Below are the code and all the weights of a small trained network. Each question names an input and a class and asks about switching units off, where a switched-off unit gives its printed mean instead of its output.

import numpy as np


def w(rows, s, z=0):
    codes = np.array(rows[::2]) - 128.0
    scale = np.full(codes.shape[1], s)
    scale[-1] = z or s
    return codes * scale


def norm(h):
    return h / np.sqrt((h * h).mean(-1, keepdims=True) + 1e-5)


def f(y):
    return np.maximum(y, 0)


def log_softmax(a):
    a = a - a.max(-1, keepdims=True)
    return a - np.log(np.exp(a).sum(-1, keepdims=True))


def net(x, mask):
    res = np.array(x, float).reshape(1, 5) / 4 @ E
    u = 0
    for l in range(2):
        y = f(norm(res) @ A[l][:, :-1].T + A[l][:, -1])
        res = res + np.where(mask[u : u + 4], y, B[l][:, -1]) @ B[l][:, :-1]
        u += 4
    return log_softmax(norm(res)[-1] @ U[:, :-1].T + U[:, -1])


A, B = {}, {}
E = w([
[175,146,104,138,107,98,140,137,153,124,91],'x0',
[188,144,110,73,3,155,146,131,53,100,68],'x1',
[69,162,134,94,124,127,115,82,108,133,188],'x2',
[204,82,99,126,27,125,90,93,5,107,107],'x3',
[82,88,169,86,190,237,195,220,2,85,6],'x4',
],0.0053)
A[0] = w([
[124,131,163,69,222,182,207,174,78,167,110,188],'0.n0',
[79,115,172,90,208,179,144,192,116,130,57,2],'0.n1',
[114,149,118,155,158,87,135,137,192,149,187,74],'0.n2',
[107,137,168,137,184,82,142,119,247,161,254,92],'0.n3',
],0.0055,0.0013)
B[0] = w([
[155,99,189,175,113,129,178,155,204,133,188,233],'0.n0',
[68,135,136,162,149,146,165,218,130,65,91,224],'0.n1',
[103,121,69,72,179,113,109,110,101,135,151,196],'0.n2',
[76,128,24,101,168,88,61,1,171,112,52,254],'0.n3',
],0.0098,0.0071)
A[1] = w([
[124,162,171,184,178,145,124,183,153,17,132,3],'1.n0',
[165,102,165,187,172,142,144,82,125,114,110,81],'1.n1',
[254,124,152,103,18,76,114,119,52,194,172,176],'1.n2',
[55,129,210,160,193,219,193,241,68,117,105,17],'1.n3',
],0.0042,0.0014)
B[1] = w([
[87,75,128,51,73,130,127,168,35,74,123,196],'1.n0',
[161,136,135,16,77,65,151,175,168,95,169,141],'1.n1',
[200,254,199,121,61,129,107,147,39,217,204,213],'1.n2',
[49,16,217,159,188,245,194,177,196,57,104,254],'1.n3',
],0.0065,0.0057)
U = w([
[191,160,128,100,83,107,118,140,77,180,164,32],'0',
[79,52,166,127,182,165,211,224,146,59,113,144],'1',
[71,120,1,95,230,58,75,49,177,135,119,253],'2',
],0.009,0.00053)

Each question gives the input, the list of numbers given to net, and the class t.
The units are the neurons (one row each of A and B). Each row of codes is followed by its name. A weight is (code - 128) times the scale printed after its matrix; where a second scale follows, it is the last column's (A, B and U).
mask holds one flag per neuron, layer by layer. A switched-off neuron (its flag False) gives its mean, the last column of its row in B, instead of its output. The means were averaged over made-up inputs and are rounded, as every weight is.
A unit's drop is (log p(t) with every unit on - log p(t) with that unit switched off) / (log p(t) with every unit on - log p(t) with every unit switched off).
The circuit of an input: a set's keep is (log p(t) with only the set's units on - log p(t) with every unit switched off) / (log p(t) with every unit on - log p(t) with every unit switched off). Starting from all 8 units, units are removed one at a time, each time the one whose removal leaves the highest keep (on an exact tie, the one counted first), for as long as the keep stays at least 0.8.
units of the circuit, in order: the units of the circuit, biggest drop first
unit that matters most: the unit with the biggest drop
top k neurons: the k neurons with the biggest drops, biggest first
top k neurons in layer l: the k neurons of layer l with the biggest drops, biggest first
drop of u: that unit's drop, to one decimal
input [6,5,0,-3,0], class 0: unit that matters most	0.n1
input [5,5,1,-3,0], class 0: units of the circuit, in order	0.n1; 0.n3; 1.n3
input [-1,0,4,4,2], class 0: top 2 neurons in layer 0	0.n1; 0.n3
input [6,2,-2,6,4], class 0: top 2 neurons	0.n1; 1.n2
input [4,1,3,2,1], class 0: top 2 neurons	0.n1; 0.n3
input [8,-1,-4,4,0], class 0: top 2 neurons in layer 0	0.n3; 0.n1
input [-8,-4,5,-4,2], class 2: top 2 neurons	0.n3; 1.n3
input [4,-7,-8,4,0], class 2: top 2 neurons	0.n1; 1.n3
input [-6,2,6,-8,1], class 2: top 2 neurons	0.n3; 1.n3
input [-2,-2,-1,-7,1], class 2: drop of 0.n3	1.7
input [-7,6,5,7,1], class 0: drop of 0.n3	0.1
input [-5,4,0,6,3], class 0: drop of 0.n1	1.2
